Each row comes from the steps of one path. Every step used is in the known rows, and no mark comes twice. Write the path behind each row, first mark first.
Known rows
R Y W T M Q N U: [ -66  229  380  375  -30  219  288  157  -81  116 -160  175   81  262
   18 -224  471 -255  281 -144 -547 -148 -422 -370 -250  127  -73  299
 -196  249 -339  144   99 -311   43  144  -77  -28  447 -515 -314 -416
  402  -14  214 -244  120  241  213  306  193 -438]
Y U R W Q N C: [ 155 -127  305   91  -92  166   42  314  141  129  -15  301  -84  -20
 -583  -72  255 -131  315  141  -94   19   78 -225  -84   54   83  164
 -129  202 -148  350   -5 -448  -88  -36 -123 -154  156 -604 -135 -202
  314  343  133  156  116 -111  131   27  376 -460]
Y Q N U R W S M T: [ -33   79  142   72 -381  143  162  177 -124  -44  123  136 -314   59
 -411 -296  237 -297  283  -43 -558 -332 -568 -242    7  -14  213 -172
 -282  -91 -323   -3  -74 -565  239 -259 -162 -191  314 -324 -188 -149
  462 -180   73   59   33  343  328  138   14 -462]
E Y Q W R: [ -64  182  191  159   29  162  328  218  144  229 -309  284 -273   12
  -92 -310  -50 -132  219  362  -81  -82 -165   73 -127   60   86  -28
 -205  115 -269  221  -15 -348   41  272   -6 -175  239 -411  -72 -450
  395  159  202  -44  210  303  129    9  120 -255]
S M T E: [-100  -12  192  216 -279  319  206   17 -150 -147   -2  151 -126    8
  -83 -347  389 -374  140   79 -156 -145  -69  104  -75 -214    6  -97
  -84  147 -381   92    9 -114  164 -121  -97  173  134  217   -9 -203
  136  145 -158  -10  224  269  104  359  215  -99]
M R Y Q N: [-122  243  165   99  -66  271  106  101  -72    3 -161   97 -406  -79
 -143 -108  550  -35  219  184    3  -54 -238 -227  -14   15 -156  142
 -207  192 -664  385 -139  -71  134  212  -99   84  259  141 -366 -747
  302  251 -255   -5 -156  434   77  130  236 -341]
U Y Q N: [-259  -47  263   -6 -112   95  158   34   72   74 -277  -18 -280  116
 -147 -112  258  -49  163   79 -345 -173 -249 -360  121   29  178 -141
 -320 -101 -216   45 -139  -71   60  -38   72 -108   11  242 -295 -411
  218  172  -35  -93   58  122  167   34  142 -251]
R W E T S M Q: [-122   -7  207  199   42  245    3  152   44   27    6   42 -192  192
 -324 -480  191 -411  133  -85 -536   71  -80  150   48   38   87  161
  -45  181  -23 -234 -108 -252  260 -188  -11   77  310  126  125 -340
  274  101 -216    0  454  278  263 -176    0 -461]
R Y C T: [-290  232   92  205   90   -7  162   98 -207   23 -190  -45 -296   20
   83 -455  330  -42  210  180    5    9  -33  -10   55   58  -65  135
 -218   50 -382  424   42  -30   27  181  294   -6  -75  -53   10 -227
  309  508  -96 -271  340  138 -135  524  163 -193]
T E W S M R Y U: [ 378  347  116  308 -489  155  243  331   21 -191   99  339  144 -431
 -239 -524  623  -84   61 -141 -329 -171 -287  246   57   -9 -278 -114
  114  284 -860  571  -24 -362  388   -8 -236  357  419  160  -58 -559
  263  328 -111 -132  370  180   29  -13  396 -266]
N C T S M Q W E Y: [  -4  306  423  227 -259  116  232  290  129   40 -218  150  334  317
 -127 -418  282 -465  -76  330 -523    8  180  217  159 -136   42  201
 -220  282 -154  103  -49 -638  207 -194  238    5  277  -10  182 -448
  477  141  -69 -135  751  163  428  312  164 -323]
Q N U R: [  12   -1  386   22 -133   65  180  255 -126  116  -76  157 -241  -13
 -173  119  157  -73  210  112  -68 -127 -446 -151  -69   63  145  -63
 -368  -42 -149   73  142 -275 -139  -44  125 -184  156 -236 -312  -37
  236   54  314   67  131  159   82  170  132 -274]
S W T E: [-182 -249  243  240  136   75   58   53 -255 -144  -93   74  -21 -168
   44 -426   99 -241  313  -87 -172   22  106  163  -11   73  140  -80
 -124  200  -73  407   90 -121  -38   89   -8  130   51  -81 -250 -118
  131  140  122   47  344  358 -130  243  218 -128]
W T A Y Q: [-265  152   -4  129  135    8  150 -185   38  -79 -420 -180  -47 -182
   95 -306   35 -443  319  -14 -210  -44   95  188 -462   31   99  -36
 -105    4 -182  139  -47 -237 -364   78 -170 -153   53 -354 -102 -422
  196  252  -64 -162  110   49  -36  124 -226 -127]
M S W R: [-116 -206    8  122  112  -77   51  307 -140   -1  -57  198  -62 -128
  -23 -379  115 -310  139  144 -345 -106 -111  154  -89   53  -32  250
   -3  215 -158  209  161 -134  157  151  151  320  -57 -166 -208  260
   95  154   90  183  289  454 -181  101  153 -215]
S M Q N C: [ -93   96  353  110  -89  197  -61  158 -191  130 -122  112 -341  132
 -274 -197  408 -270  -14  261 -548   58    8 -200  109 -134  -98  239
 -132  244 -255  -36   30 -234  184 -178   40   85   99  187 -186 -168
  159  -13  -95  -22  207  157  185  272  167 -460]
S W R Y U: [  25   61   97  188 -145  138  299  390  -56  156 -303  321  -30 -399
   34 -264  273 -246  333   17 -141  -42 -146  -13 -103   52 -134   50
  104  257 -382  526  -65  -74   75  290   91  154   44 -368 -121 -280
  192  437  111   -7  242  206 -108  190  412 -181]
S W E M R Y C T A: [-311  369   50  207  -99  231  206  229 -377 -287 -294   74    9 -210
   21 -618  658 -342  331  -58  -10  -54  -36   48  -33 -203 -311  609
   17  243 -528  281 -118  -10   -1   81  484  476  185 -341  -27 -403
   68  373 -248 -367  350  479  -41  594  232 -204]
N U Y C T: [-318   50  280  216   53 -134  398  148   61   74 -105 -102 -227  158
   82 -264  176 -167  194   34 -476 -143 -479 -112  123   76  225   18
 -407 -228 -313  110   57  -39  -46 -171  393 -106  -76 -165   79  -76
  227  240  291 -522  515   -5 -179  439   45 -111]
T E W Q N U Y C M R: [-120   55  552  358  170   59  457  205  372  -72  -72  326 -207   59
 -375 -242  526   75  313  -19 -251 -139 -566 -119   35   86    4   23
 -173   80 -747   12  146  -46  357 -350   63  167  134 -282 -375 -611
  248    9  188 -424  500  395   88  203  510 -275]
E M T S W R Y Q N U: [-240  429  248  383 -416   99  352  103   46   49 -439  122   83   75
  105 -513  565 -514  410   72 -302 -156 -632 -251 -148  -86   12  -77
 -110   15 -452  147  -92 -221  379   18  177   10  188 -506 -420 -469
  386    5 -168  -17   33  641  290  476  264 -208]
A R W Q N C T E: [-151  118  603  269  -56  260    7  217  284 -166 -307  332   97   69
 -421 -251  193  -96  251  101   64  -11   98  165  177   40   46  195
 -282  273 -352  373  -12 -209   45 -139 -148  121   21 -292  -90 -220
  487  335 -292   64  244  208  126  276  481 -389]
T S M R: [-103   93   54  175 -376  102   14  167   29 -101  -39   36 -161 -179
 -178 -260  432 -268   10   61 -251    8 -360  107  -12  -71  -96   47
   37  219 -524  192    9 -171  173  -54  -44  207  276  334 -129 -454
   29  133 -164   -7   82  407   -1   47  138 -195]
C T E Y Q N U R: [  49  187  451  291  -58  119  527  103  110  -28 -192  225 -147   33
  -30 -178  181 -197  232  287   75 -167 -377   -5  -41   42   74 -193
 -320 -171 -360  221  -12 -346  -73  -88   56 -330  376 -166 -305 -479
  442  -41  286   17  300   52  163   93  198 -183]
N C U Y Q: [-353  235  293  104 -254  -29  226  151  207   18 -413   95  152   17
  187 -225  211 -269   67  199 -647 -243    1  -82   79   12  359    5
 -231  -31 -315  292  -94  -37   12  -87   61  -85   35  -30   63 -484
  171  326   44 -242  251 -234  192   40  186 -154]
C Y Q N U R: [ -37   34  483  153  -67   27  376  122  -23  234 -132  195 -470 -144
   31  -16  191 -271  117  263 -176 -156 -433 -196 -279   26  195 -223
 -430  -81 -198  165   67 -455 -143   25   14 -270  287 -330 -349 -460
  310  -39  325  150   68  158   77  145   93 -277]
N U R W: [ -94   24  261   96 -177  105  152  340  -43   97  -56  240 -241   -8
 -199   19    2  -33  274   23 -228 -165 -422  102 -128  137  267  -94
 -407    5 -139  179  153 -187 -334  -33  -31 -174  231 -477  -85   68
  233  213  414   26  138   99  -30   11  176 -210]
W S M T: [-163    6  -73  128 -289    5   91   27 -224 -124  120  -73  -86   -6
  -67 -560  290 -320  -13  -15 -446 -247 -205  -93  -25  -44  147  -37
  -74   91 -290   80   10 -414  308  -77  -17  102   96  196  125  -95
  203   47 -126  -76  194  234  155  309 -100 -248]
A Y C U: [ -98  252  208  110   55  -72  316  156  -67  -52 -196  110  -63 -193
   98 -234  282 -146  257   78 -242 -175 -126  288 -108   93  -64  -63
 -100   55 -323  252  188 -115   56  -58  102  -35   21 -301 -231 -156
  258  270  -36 -221  434  -33 -166  325  100 -277]
M S W R Y C U: [-112  126   42  176  167 -164  203  413 -199  -81 -110  383   -6 -285
   73 -545  392 -212  292  172 -406 -170 -154  272  -42   42 -170  298
  -13  268 -431  390  166  -36  368  253  306  325  -84 -381 -266   67
  229  361  -37  -11  432  444 -216  372  330 -302]
S M Q N U Y W: [ -21  -37  453  156 -214  223  428  281   46  133  -78  216 -189   95
 -297  -22  343 -170  116 -176 -909 -214 -651 -376   92   22   -8   32
 -222  -12 -349 -154    3 -173   95 -289   38  -19  266   -6 -300 -222
  176 -100  232 -157  336  -28   30  122  248 -297]
T E Y W S M Q: [ 188 -105  124  327  -63   64  312  114   23 -134   26  306   33  -66
 -232 -600  233 -117  -95  -78 -485 -179 -248  189 -107   49 -209  -51
   37  212 -330  171  202 -533  193  -86  -16   20  396   45 -254 -376
  161  -28   71   -9  456  -58 -125 -141  195 -221]
U Y W S M: [-177 -144   91   28 -462  -20  152  234  -62 -102  -90   40   61 -111
 -192 -406  112  -13   -6 -237 -708 -274 -336 -166  110   83   78 -115
 -111   61 -206  160   44 -354  203  -89  117   84   31  148  -30 -260
   84  283   43 -143  332 -176   42   58  156 -196]
A Y C T E M R: [-186  318  293  360  -83  169  268   -8  -56 -258  -43    2 -132  -84
  -40 -374  468 -266  280   88  108  -44 -314  276  -43  -94 -448  225
  -41   82 -640  280  180  -98  168  -49  179  351  194 -253 -222 -398
    1  286 -335 -370  347  220 -311  474  270 -246]
Q N C M S W R: [-260  157  323   66  -69  -16   22  455 -332   44 -306  283   20  -50
 -213 -271  373 -170  231  248 -322 -107  155 -108   76  -43 -144  323
   28  336 -225  277  348  -91  427   25  217  313 -287 -158 -322   32
  271  143  -36  101  306  294  320  299  429 -392]
M S W T A Y: [-170   85  -59   53  151 -228  123   80 -351 -258 -155  -57  320 -295
   54 -405  229 -453  271 -103 -498 -193   91  404 -360   60  -32  104
 -130  169  -90  245  180 -346 -237   67   -6  222  -74 -223 -238  198
  192  214   13   37  353  252 -221  347 -149 -102]
M R W Q N C Y: [-160   79  555  233   23  222  110  219   38  -38   95  269 -361  -31
 -428 -284  620  -72  145  288 -248   32  -13 -134 -136   -6   61  225
 -461  462 -447  400  -45 -386   49   72 -347  184  299 -229 -175 -532
  477  241   14  137  -10  292  126  333  324 -418]
U R W E M: [-190  -72  265   87 -301  311  -65  268  -95  -43  -92  212 -162  131
 -239 -220   47 -107  246   24   26 -115  -36   20  -94    0  106  200
 -255  196   58  -29   70 -232  -67   37  152  107  280 -448   61 -146
  -32  373  -76   32  139  161  310   41  298 -431]
Y W E M Q N: [  70 -109  388  203  -28  411  176  143  -68   53  -99  171  -63  287
 -268 -258  374 -195  155 -156 -236  -72  -27 -362  -27  -29 -171  427
   23  158  -76  -88  115 -218  168  -69  172  113  387 -300 -280 -237
  108    6 -205   12  265   59  218   -3  262 -485]
R Y C T M S W: [-300  276 -103  231  -75 -176  122  278 -442  -87 -163   77  126   64
  260 -668  543 -307  119  185 -389 -231 -139   43   36   10 -261  385
   -1  209 -335  386  147 -177  250  113  421  363  -28 -106 -205   66
  265  244  -18 -243  410  500  -78  578  187 -313]
M T E W R Y U: [ 257  307  300  369 -244  328  457  238  219  -32 -144  464  265  -79
  -70 -404  567 -347  381   -3   35 -207  -24  219 -253   -7  -61  -78
    5  160 -713  532  -47 -144  145  177 -224  215  273 -360   96 -280
  450  553  -25  -62  322  166   92  271  507   21]
R W Q N U Y: [-216 -136  415  154  -23   88  296  194  310   55  -72  120 -206  205
 -413 -136  211  115  271  -22 -560 -135 -568 -299   59  111  372 -140
 -562   46 -166 -135 -144 -116    3 -201 -131 -154   75 -206 -212 -182
  414  117  271 -122  197  163  186  115  194 -361]
S W E M Q N U R Y C: [ -48  -69  403  186  141   81  139  280 -248  133 -111  280 -299  118
  -67 -196  367 -311  307   77 -233  -49 -441 -159  -85  -20 -214  366
 -294  182 -135 -127  133 -401  160  -97  687  111  198 -742 -485 -252
  -13   18    8 -160  435  574  -23  534  358 -545]
U R Y W Q N C M: [-292   99  374  102 -186  142  110  289  -30   83 -447  333   59  -36
 -252  -81  230   71  257  205  146  -41  164 -338 -214  127  -78  236
  -48  384 -280  447  197 -339   64  149  130  -75  -70 -563 -251 -732
  214  537  -60  112  149 -164  360  318  612 -318]

Write each row's path
[-154  313  138   69  -82   60  229  117  -62  123 -360  125   44 -191
  -46  -78  -66 -277  413   63 -209 -109 -265   97 -360  -35  286  -27
 -423  -14 -237  259  -27 -419 -479  277   43 -299  171 -797  -67 -406
  316  324  308 -140  138  262   46  202  -17 -111] : N U R Y Q W T A
[   0  245  392   72 -337  185  -47  373  -70 -136  -69  334  150  211
 -306 -297  366 -296  239  218 -410 -260  195  -52   52 -123   53  416
 -200  153  -98   76  110 -355  322 -106   94   95  287 -477 -126 -161
  247  210 -309  165  190   29  611  -26  327 -707] : Y Q N C U R W E M S
[-149   41  495  376   26  101  170   79 -234  -36  -71  271  -19  -71
  -44 -260  280 -295  355  -25 -305  -50 -538  -73 -114   29  -56   92
 -313  185 -232   80   99 -354   46  123  204  120  333 -502 -534 -285
  -28  -29   90   11  231  509  -42  419  390 -354] : S W T E M Q N U R Y
[-363  677  261  296 -539   84   70  164 -189 -142 -439  -35  206  -39
   51 -544  764 -342  204  187 -258  -12 -170 -232  245  -71 -199  243
   -8  152 -629  643 -143 -202  307   36  203  230  238   16 -370 -718
  322  220 -400  -41   56  404  233  440  368 -274] : E M R Y Q N C T S W
[-153  515  318  -21 -397  107  156  352  -69  120 -421  375  267 -149
   46  -41  111 -145  210  382 -250 -204   65  118   20  -22  199   25
 -283  150 -333  588  -11 -353  -80  227   83 -147  135 -524  -87 -491
  355  507   49   27  238    0  220  172  371 -242] : N C U R Y Q W
[ 186 -121  257   55  -60  169  264  226  232   53  -25  266  -63 -189
 -530   60  182 -109  411    9  -20  -99 -225  -36 -229  164  -77  -99
  -97  155 -179  195  -65 -488  -96  -36 -262 -133  205 -614 -354 -254
  319  301   38  189  157  -32    4    6  307 -469] : A Y U R W Q N
[ 333   31   94  202 -260   51  415  224   21 -215  249  405  292  -83
 -407 -390  415 -178  276 -123  -41 -442 -215  254 -213   85   71 -242
 -228   46 -379  511  161 -685  -17   58 -141  -97  430 -367  -16 -155
  422  310  176   35  242  -71  -13  -13  288  -89] : M T E Y U R W S
[-150   49  276  499   40  254  163  -84  -34  -66 -103  163   61   71
  -24 -512  269 -197  243 -163 -230    4  -96   -8 -251   50 -159  234
  -67  246 -328  300  200 -179   25  295   -3  137  357 -401 -185 -491
  -48  336 -211 -106  191   45 -133  176  359 -225] : R Y W T E M Q
[   7  -17  526  346 -189   21  327  137  -61 -174  135   99  235  222
 -239 -331  391 -133  317 -265 -630 -262 -452 -177  -44   -9   -1   65
 -417  -29 -226   75  367 -277  261  -42  113  114  143 -244 -288  -97
  153  154    1 -151  342  -55   90  287  283 -307] : Q N U Y W T E M S
[-146  276  300  302 -234   41   85  108 -320 -157 -218   41  193  113
  -20 -643  482 -391  138  243 -398 -104  137  -83  273 -200 -176  232
   17    6 -240  373  141 -179  372 -170  225  238   15   21 -397  -25
  252   -5 -281   97  357  177  152  264  298 -367] : Y Q N C T E M S W
[-173   -5  138  174 -402   36  -25  181 -104  -92 -168  120   78 -201
  -83 -320  112 -260  263  -84 -165   19 -109   63 -255  157  -23  -44
  -79  259 -233  449   90 -490  -16  268   46  -40  202 -247  -76 -593
   63  555 -107  146  149   82   84  310  312 -158] : U R Y W T S M
[ -42    0  447  142  129  245  183  200  -57  173  -20  162  -74  359
  -38  -25  189 -549  144   86 -263 -158 -432 -248 -186   56   68  472
 -177   92   13 -438  -22 -445  123 -122  275   34  456 -391  -90 -326
  213 -206  237 -173  324  363  392   17  -36 -569] : W E T M Q N U R
[-234  123  359   58 -138  -14  110  338 -117  -82 -327  385  253 -275
  -16 -253  329 -142  219  307 -213 -100   30 -111   13   95  138  161
 -160  379 -224  445 -155 -337   88  104  114   58   64 -379 -355 -385
  283  322   66  247  257  183  219  428  457 -334] : S W Q N C U R Y
[ -23  261  513  400  200   55  596   30  209  -51 -171  234   -8  173
 -154 -357  504 -216  443   43  -82 -207 -254  102 -265   90  -41 -218
 -104   39 -550   23  276 -296  339 -445  -64  -44   20 -636 -394 -357
  566  -41   11 -279  633  287  181  576  329 -265] : A Y C M T E W Q N U
[ -81  378  -99  -17 -405   89  153  119  -67  -82 -333  189  189 -275
 -224 -393   96 -482   85 -151 -394 -428 -282  182  -89 -156   99   30
  -15   -8 -468  118  -22 -582   29  -75   -9   67  147 -284   71 -183
  307   -2 -276 -118  118  470   56  156 -138 -187] : Y Q W S M T A R
[-108  384  145   74 -235  164   48  231  -64 -224 -243  239   41 -246
 -604 -444  311 -152   75 -309 -567 -279 -402   83  225  -42  -87  224
  -19   58 -439  -46 -119 -297   17 -160 -142  210  269   98  -99  139
  389  -83 -250  -40  144  329   74  -36    4 -429] : C T A R W S M Q N
[  10  381  406  247 -428  106   29  121  -71 -184 -241   48   94   55
 -201 -760  356 -194   27  146 -488  -64  171  -17  395  -80   31 -146
    5   -3 -404  358 -111 -392  450 -348 -121   54  131  250 -134 -285
  595   23 -145  -36  500   42  467  125  203 -383] : Y Q N C T E W S M
[-252  420   10  266  -72 -176   29  272  -86  -57 -249  191   95   79
  225 -424  387 -326   29  166  -88 -310 -262  236 -105   90 -306  520
 -113  217 -544  316  298 -276  220  180  399  365    2 -202   48 -116
  175  419 -357 -352  237  484 -107  550  185 -403] : A R Y C T M S
[-239  136  197  321 -345  -96  297   69   32  -48 -179  131  290   41
   14 -419  484 -416  268   84 -152 -182 -673 -240 -252   43  144  -41
 -207  106 -260   85  -46 -535  171  -33  258  -16  236 -554 -413 -366
  183   49  -38  148  126  572  167  585  264 -186] : E M T S W Q N U R Y
